Here is a tiny trained network, its code and every weight. The questions are about switching its units off for an input and a class, where a switched-off unit gives its printed mean instead of its output.

import numpy as np


def w(rows, s, z=0):
    codes = np.array(rows[::2]) - 128.0
    scale = np.full(codes.shape[1], s)
    scale[-1] = z or s
    return codes * scale


def f(y):
    return np.maximum(y, 0)


def log_softmax(a):
    a = a - a.max(-1, keepdims=True)
    return a - np.log(np.exp(a).sum(-1, keepdims=True))


def net(x, mask):
    res = np.array(x, float).reshape(1, 3) / 4 @ E
    y = f(res @ A[0][:, :-1].T + A[0][:, -1])
    res = res + np.where(mask, y, B[0][:, -1]) @ B[0][:, :-1]
    return log_softmax(res[-1] @ U[:, :-1].T + U[:, -1])


A, B = {}, {}
E = w([
[116,22,45],'x0',
[2,109,172],'x1',
[193,41,240],'x2',
],0.0097)
A[0] = w([
[122,165,7,113],'neuron 0',
[177,91,230,148],'neuron 1',
[51,69,188,133],'neuron 2',
[120,60,71,63],'neuron 3',
[169,85,66,114],'neuron 4',
[213,181,115,136],'neuron 5',
[195,26,188,142],'neuron 6',
[135,165,168,161],'neuron 7',
[83,130,130,112],'neuron 8',
[182,163,133,121],'neuron 9',
[138,159,164,98],'neuron 10',
[185,142,96,119],'neuron 11',
[153,228,198,107],'neuron 12',
[186,179,130,126],'neuron 13',
[118,58,71,91],'neuron 14',
[89,205,65,136],'neuron 15',
[69,140,178,130],'neuron 16',
[140,174,155,73],'neuron 17',
[133,128,114,2],'neuron 18',
[119,74,109,98],'neuron 19',
[139,208,164,107],'neuron 20',
[179,92,207,149],'neuron 21',
[158,153,196,109],'neuron 22',
[36,118,136,125],'neuron 23',
[135,209,179,97],'neuron 24',
[120,58,67,105],'neuron 25',
[202,119,70,125],'neuron 26',
[232,150,54,125],'neuron 27',
[122,245,77,141],'neuron 28',
[160,151,115,81],'neuron 29',
[54,137,120,121],'neuron 30',
[181,154,114,116],'neuron 31',
[100,210,21,126],'neuron 32',
],0.015,0.0077)
B[0] = w([
[229,100,108,224],'neuron 0',
[244,159,116,240],'neuron 1',
[106,191,252,208],'neuron 2',
[54,75,75,175],'neuron 3',
[34,151,129,187],'neuron 4',
[64,188,185,214],'neuron 5',
[235,142,102,254],'neuron 6',
[150,115,89,178],'neuron 7',
[108,210,206,155],'neuron 8',
[76,196,168,178],'neuron 9',
[116,68,67,156],'neuron 10',
[80,175,210,181],'neuron 11',
[33,30,2,216],'neuron 12',
[65,209,150,189],'neuron 13',
[69,37,41,183],'neuron 14',
[241,125,147,218],'neuron 15',
[58,222,182,180],'neuron 16',
[110,15,105,156],'neuron 17',
[218,13,163,128],'neuron 18',
[135,65,39,162],'neuron 19',
[59,67,45,190],'neuron 20',
[223,155,109,226],'neuron 21',
[151,105,91,183],'neuron 22',
[102,221,225,191],'neuron 23',
[38,63,41,192],'neuron 24',
[43,50,25,188],'neuron 25',
[70,183,207,202],'neuron 26',
[72,225,213,232],'neuron 27',
[235,87,97,234],'neuron 28',
[76,191,175,150],'neuron 29',
[115,173,216,178],'neuron 30',
[64,172,195,175],'neuron 31',
[248,126,136,242],'neuron 32',
],0.0091,0.014)
U = w([
[248,140,96,29],'0',
[82,191,174,1],'1',
[68,60,15,206],'2',
],0.012,0.0025)

Each question gives the input, the list of numbers given to net, and the class t.
The units are the neurons (one row each of A and B). Each row of codes is followed by its name. A weight is (code - 128) times the scale printed after its matrix; where a second scale follows, it is the last column's (A, B and U).
mask holds one flag per neuron, in row order. A switched-off neuron (its flag False) gives its mean, the last column of its row in B, instead of its output. The means were averaged over made-up inputs and are rounded, as every weight is.
A unit's drop is (log p(t) with every unit on - log p(t) with that unit switched off) / (log p(t) with every unit on - log p(t) with every unit switched off).
The circuit of an input: a set's keep is (log p(t) with only the set's units on - log p(t) with every unit switched off) / (log p(t) with every unit on - log p(t) with every unit switched off). Starting from the 12 units with the biggest drops (on a tie, the unit counted first), units are removed one at a time, each time the one whose removal leaves the highest keep (on an exact tie, the one counted first), for as long as the keep stays at least 0.8.
units of the circuit, in order: the units of the circuit, biggest drop first
most important unit: the unit with the biggest drop
k most important neurons: the k neurons with the biggest drops, biggest first
drop when u is switched off: that unit's drop, to one decimal
input [-6,8,8], class 0: units of the circuit, in order	(neuron 1)
input [-7,-2,-8], class 0: 3 most important neurons	(neuron 32; neuron 15; neuron 28)
input [-8,3,-7], class 2: 2 most important neurons	(neuron 12; neuron 24)
input [-5,3,5], class 0: 3 most important neurons	(neuron 1; neuron 21; neuron 25)
input [4,0,3], class 2: 2 most important neurons	(neuron 32; neuron 15)
input [7,0,-7], class 0: 3 most important neurons	(neuron 32; neuron 0; neuron 15)
input [8,-1,-8], class 0: 2 most important neurons	(neuron 32; neuron 0)
input [8,-8,6], class 1: 3 most important neurons	(neuron 27; neuron 26; neuron 12)
input [8,-8,1], class 1: 4 most important neurons	(neuron 27; neuron 26; neuron 12; neuron 11)
input [-5,-8,-7], class 1: 3 most important neurons	(neuron 27; neuron 5; neuron 13)
input [-1,-5,4], class 1: 2 most important neurons	(neuron 28; neuron 32)
input [-6,2,-5], class 2: drop when neuron 6 is switched off	0.2
input [-5,3,-4], class 2: drop when neuron 1 is switched off	0.3
input [-4,3,-4], class 0: most important unit	neuron 15
input [1,-7,6], class 1: drop when neuron 11 is switched off	0.1
